Here is a tiny trained network, its code and every weight. The questions are about switching its units off for an input and a class, where a switched-off unit gives its printed mean instead of its output.

import numpy as np


def w(rows, s, z=0):
    codes = np.array(rows[::2]) - 128.0
    scale = np.full(codes.shape[1], s)
    scale[-1] = z or s
    return codes * scale


def norm(h):
    return h / np.sqrt((h * h).mean(-1, keepdims=True) + 1e-5)


def f(y):
    return y / 2 * (1 + np.tanh(0.7978845608 * (y + 0.044715 * y**3)))


def log_softmax(a):
    a = a - a.max(-1, keepdims=True)
    return a - np.log(np.exp(a).sum(-1, keepdims=True))


def net(x, mask):
    res = np.array(x, float).reshape(1, 8) / 4 @ E
    u = 0
    for l in range(2):
        y = f(norm(res) @ A[l][:, :-1].T + A[l][:, -1])
        res = res + np.where(mask[u : u + 6], y, B[l][:, -1]) @ B[l][:, :-1]
        u += 6
    return log_softmax(norm(res)[-1] @ U[:, :-1].T + U[:, -1])


A, B = {}, {}
E = w([
[47,196,140,15],'x0',
[48,147,135,182],'x1',
[197,89,1,108],'x2',
[34,241,168,138],'x3',
[190,176,52,42],'x4',
[164,139,120,204],'x5',
[67,183,178,172],'x6',
[12,26,101,226],'x7',
],0.0026)
A[0] = w([
[102,24,218,83,96],'L0N0',
[151,141,85,147,92],'L0N1',
[122,202,2,177,97],'L0N2',
[193,236,115,31,78],'L0N3',
[183,86,150,169,126],'L0N4',
[253,170,8,38,4],'L0N5',
],0.0044,0.0034)
B[0] = w([
[174,38,93,175,136],'L0N0',
[145,129,100,135,89],'L0N1',
[192,78,149,215,150],'L0N2',
[136,147,253,187,249],'L0N3',
[152,141,105,212,159],'L0N4',
[188,42,236,111,217],'L0N5',
],0.0032,0.0012)
A[1] = w([
[131,213,177,58,34],'L1N0',
[124,33,48,120,2],'L1N1',
[255,132,67,25,71],'L1N2',
[122,15,76,72,109],'L1N3',
[205,74,128,62,83],'L1N4',
[174,83,92,197,252],'L1N5',
],0.0066,0.0028)
B[1] = w([
[186,150,134,54,196],'L1N0',
[73,162,192,27,146],'L1N1',
[140,32,183,254,209],'L1N2',
[88,111,153,119,169],'L1N3',
[120,119,146,215,167],'L1N4',
[185,101,95,99,254],'L1N5',
],0.0076,0.0031)
U = w([
[190,167,56,108,105],'0',
[193,23,157,181,181],'1',
[46,116,121,64,170],'2',
[159,152,96,97,1],'3',
[51,156,110,208,78],'4',
[204,238,209,28,126],'5',
[172,148,11,98,83],'6',
],0.012,0.014)

Each question gives the input, the list of numbers given to net, and the class t.
The units are the neurons (one row each of A and B). Each row of codes is followed by its name. A weight is (code - 128) times the scale printed after its matrix; where a second scale follows, it is the last column's (A, B and U).
mask holds one flag per neuron, layer by layer. A switched-off neuron (its flag False) gives its mean, the last column of its row in B, instead of its output. The means were averaged over made-up inputs and are rounded, as every weight is.
A unit's drop is (log p(t) with every unit on - log p(t) with that unit switched off) / (log p(t) with every unit on - log p(t) with every unit switched off).
The circuit of an input: a set's keep is (log p(t) with only the set's units on - log p(t) with every unit switched off) / (log p(t) with every unit on - log p(t) with every unit switched off). Starting from all 12 units, units are removed one at a time, each time the one whose removal leaves the highest keep (on an exact tie, the one counted first), for as long as the keep stays at least 0.8.
circuit, biggest first: the units of the circuit, biggest drop first
top k neurons: the k neurons with the biggest drops, biggest first
top k neurons in layer l: the k neurons of layer l with the biggest drops, biggest first
drop of u: that unit's drop, to one decimal
input [4,3,3,-2,3,1,5,6], class 2: circuit, biggest first : L1N2
input [-2,6,-2,-4,2,-1,-8,8], class 2: circuit, biggest first : L1N1, L1N2
input [3,-1,6,7,-2,7,-5,7], class 6: top 2 neurons : L1N2, L1N5
input [8,1,3,-6,-4,-2,-1,6], class 2: top 2 neurons : L1N1, L1N2
input [-2,7,6,-5,-3,5,0,0], class 0: top 3 neurons : L1N2, L1N5, L0N5
input [1,7,0,-4,-5,-7,3,-2], class 2: top 2 neurons in layer 1 : L1N2, L1N4
input [-5,-1,7,7,4,7,-1,-3], class 1: top 2 neurons : L1N2, L0N5
input [4,2,7,-3,-8,-5,-8,7], class 2: top 2 neurons in layer 1 : L1N1, L1N2
input [7,-6,8,-2,4,-5,5,5], class 1: top 2 neurons in layer 1 : L1N2, L1N4
input [7,-1,-1,-6,-7,-1,-7,7], class 2: top 2 neurons in layer 1 : L1N1, L1N2
input [-8,-2,2,0,1,-3,-3,6], class 2: top 3 neurons in layer 1 : L1N1, L1N2, L1N3
input [0,-7,-6,-6,1,-6,6,-5], class 1: top 2 neurons in layer 1 : L1N2, L1N4
input [6,-4,1,-1,4,1,-2,-5], class 1: drop of L1N2 : 0.8
input [-6,6,8,5,5,7,1,-6], class 1: drop of L1N2 : 0.2
input [3,-4,5,-4,4,4,-6,-4], class 1: drop of L1N2 : 0.1
input [8,5,4,0,7,-4,-7,0], class 1: drop of L1N2 : 0.9
input [-8,-2,6,8,0,-7,7,2], class 6: top neuron in layer 0 : L0N3
